Here is a tiny trained network, its code and every weight. The questions are about switching its units off for an input and a class, where a switched-off unit gives its printed mean instead of its output.

import numpy as np


def w(rows, s, z=0):
    codes = np.array(rows[::2]) - 128.0
    scale = np.full(codes.shape[1], s)
    scale[-1] = z or s
    return codes * scale


def norm(h):
    return h / np.sqrt((h * h).mean(-1, keepdims=True) + 1e-5)


def f(y):
    return np.maximum(y, 0)


def log_softmax(a):
    a = a - a.max(-1, keepdims=True)
    return a - np.log(np.exp(a).sum(-1, keepdims=True))


def net(x, mask):
    res = np.array(x, float).reshape(1, 4) / 4 @ E
    u = 0
    for l in range(2):
        y = f(norm(res) @ A[l][:, :-1].T + A[l][:, -1])
        res = res + np.where(mask[u : u + 7], y, B[l][:, -1]) @ B[l][:, :-1]
        u += 7
    return log_softmax(norm(res)[-1] @ U[:, :-1].T + U[:, -1])


A, B = {}, {}
E = w([
[121,120,142,139,132,129,135,124],'x0',
[107,86,124,60,183,174,32,5],'x1',
[41,44,21,99,47,24,90,92],'x2',
[106,214,53,236,6,219,36,176],'x3',
],0.0027)
A[0] = w([
[216,126,101,160,108,124,95,201,174],'0.n1',
[76,55,195,92,194,96,139,117,192],'0.n2',
[205,176,171,106,206,109,154,111,63],'0.n3',
[80,39,57,141,154,158,74,123,17],'0.n4',
[156,190,155,32,126,56,199,49,42],'0.n5',
[118,142,106,104,254,238,99,128,3],'0.n6',
[95,159,103,166,85,207,64,163,168],'0.n7',
],0.0035,0.0019)
B[0] = w([
[125,97,151,112,180,123,157,69,196],'0.n1',
[152,159,100,58,165,116,77,159,251],'0.n2',
[97,133,210,88,9,155,147,121,199],'0.n3',
[166,101,103,36,47,131,87,57,176],'0.n4',
[120,121,125,182,182,184,97,128,193],'0.n5',
[202,54,153,150,170,146,30,131,182],'0.n6',
[167,230,105,253,185,184,118,108,237],'0.n7',
],0.0048,0.0032)
A[1] = w([
[94,181,3,217,49,153,94,204,2],'1.n1',
[118,105,55,66,143,59,140,148,95],'1.n2',
[103,84,105,83,123,39,148,190,50],'1.n3',
[136,108,246,50,2,135,243,177,10],'1.n4',
[118,174,102,178,70,146,93,125,193],'1.n5',
[110,175,167,170,98,211,100,162,189],'1.n6',
[148,235,166,102,237,136,187,183,98],'1.n7',
],0.0045,0.0022)
B[1] = w([
[85,62,199,40,115,109,172,161,238],'1.n1',
[86,125,122,184,163,89,146,151,211],'1.n2',
[161,207,111,246,240,117,177,107,196],'1.n3',
[77,188,18,18,150,130,108,103,205],'1.n4',
[120,103,172,153,82,132,77,139,234],'1.n5',
[179,110,57,108,183,60,162,127,252],'1.n6',
[90,148,139,149,2,185,159,117,249],'1.n7',
],0.0063,0.0035)
U = w([
[104,242,105,24,85,164,218,135,211],'0',
[89,172,81,241,234,32,232,132,80],'1',
[208,102,216,35,193,180,99,87,184],'2',
[79,82,72,58,236,15,77,63,5],'3',
[179,193,163,241,30,177,218,190,150],'4',
[49,47,141,160,39,33,144,224,166],'5',
[229,177,115,227,198,196,23,117,101],'6',
[103,65,100,139,2,127,31,51,112],'7',
],0.0092,0.0013)

Each question gives the input, the list of numbers given to net, and the class t.
The units are the neurons (one row each of A and B). Each row of codes is followed by its name. A weight is (code - 128) times the scale printed after its matrix; where a second scale follows, it is the last column's (A, B and U).
mask holds one flag per neuron, layer by layer. A switched-off neuron (its flag False) gives its mean, the last column of its row in B, instead of its output. The means were averaged over made-up inputs and are rounded, as every weight is.
A unit's drop is (log p(t) with every unit on - log p(t) with that unit switched off) / (log p(t) with every unit on - log p(t) with every unit switched off).
The circuit of an input: a set's keep is (log p(t) with only the set's units on - log p(t) with every unit switched off) / (log p(t) with every unit on - log p(t) with every unit switched off). Starting from the 12 units with the biggest drops (on a tie, the unit counted first), units are removed one at a time, each time the one whose removal leaves the highest keep (on an exact tie, the one counted first), for as long as the keep stays at least 0.8.
circuit, biggest first: the units of the circuit, biggest drop first
top k neurons: the k neurons with the biggest drops, biggest first
k most important neurons of layer l: the k neurons of layer l with the biggest drops, biggest first
drop when u is switched off: that unit's drop, to one decimal
input [-3,-2,3,4], class 5: circuit, biggest first	[1.n1]
input [-4,0,6,-2], class 1: top 2 neurons	[1.n3, 1.n2]
input [-6,-7,-4,-8], class 0: circuit, biggest first	[1.n4, 0.n3]
input [-3,-1,-5,-4], class 0: 2 most important neurons of layer 1	[1.n4, 1.n7]
input [-1,-6,-6,-7], class 0: circuit, biggest first	[1.n4, 0.n3]
input [-6,0,5,-6], class 1: circuit, biggest first	[1.n3, 1.n2]
input [7,-3,2,-7], class 1: circuit, biggest first	[1.n3, 1.n1]
input [7,-6,-3,0], class 0: circuit, biggest first	[1.n4, 0.n7]
input [0,-7,1,6], class 5: top 2 neurons	[1.n1, 1.n3]
input [7,0,-4,-7], class 0: top 3 neurons	[0.n3, 1.n7, 1.n4]
input [7,0,3,6], class 5: 4 most important neurons of layer 1	[1.n1, 1.n6, 1.n7, 1.n4]
input [6,-5,-4,-2], class 0: drop when 1.n4 is switched off	0.5
input [2,-1,3,-2], class 1: drop when 1.n3 is switched off	0.1
input [1,-1,5,-5], class 1: circuit, biggest first	[1.n3]
input [-7,-5,4,-4], class 1: drop when 1.n5 is switched off	0.0
input [-1,-6,-7,-8], class 0: drop when 0.n3 is switched off	0.1
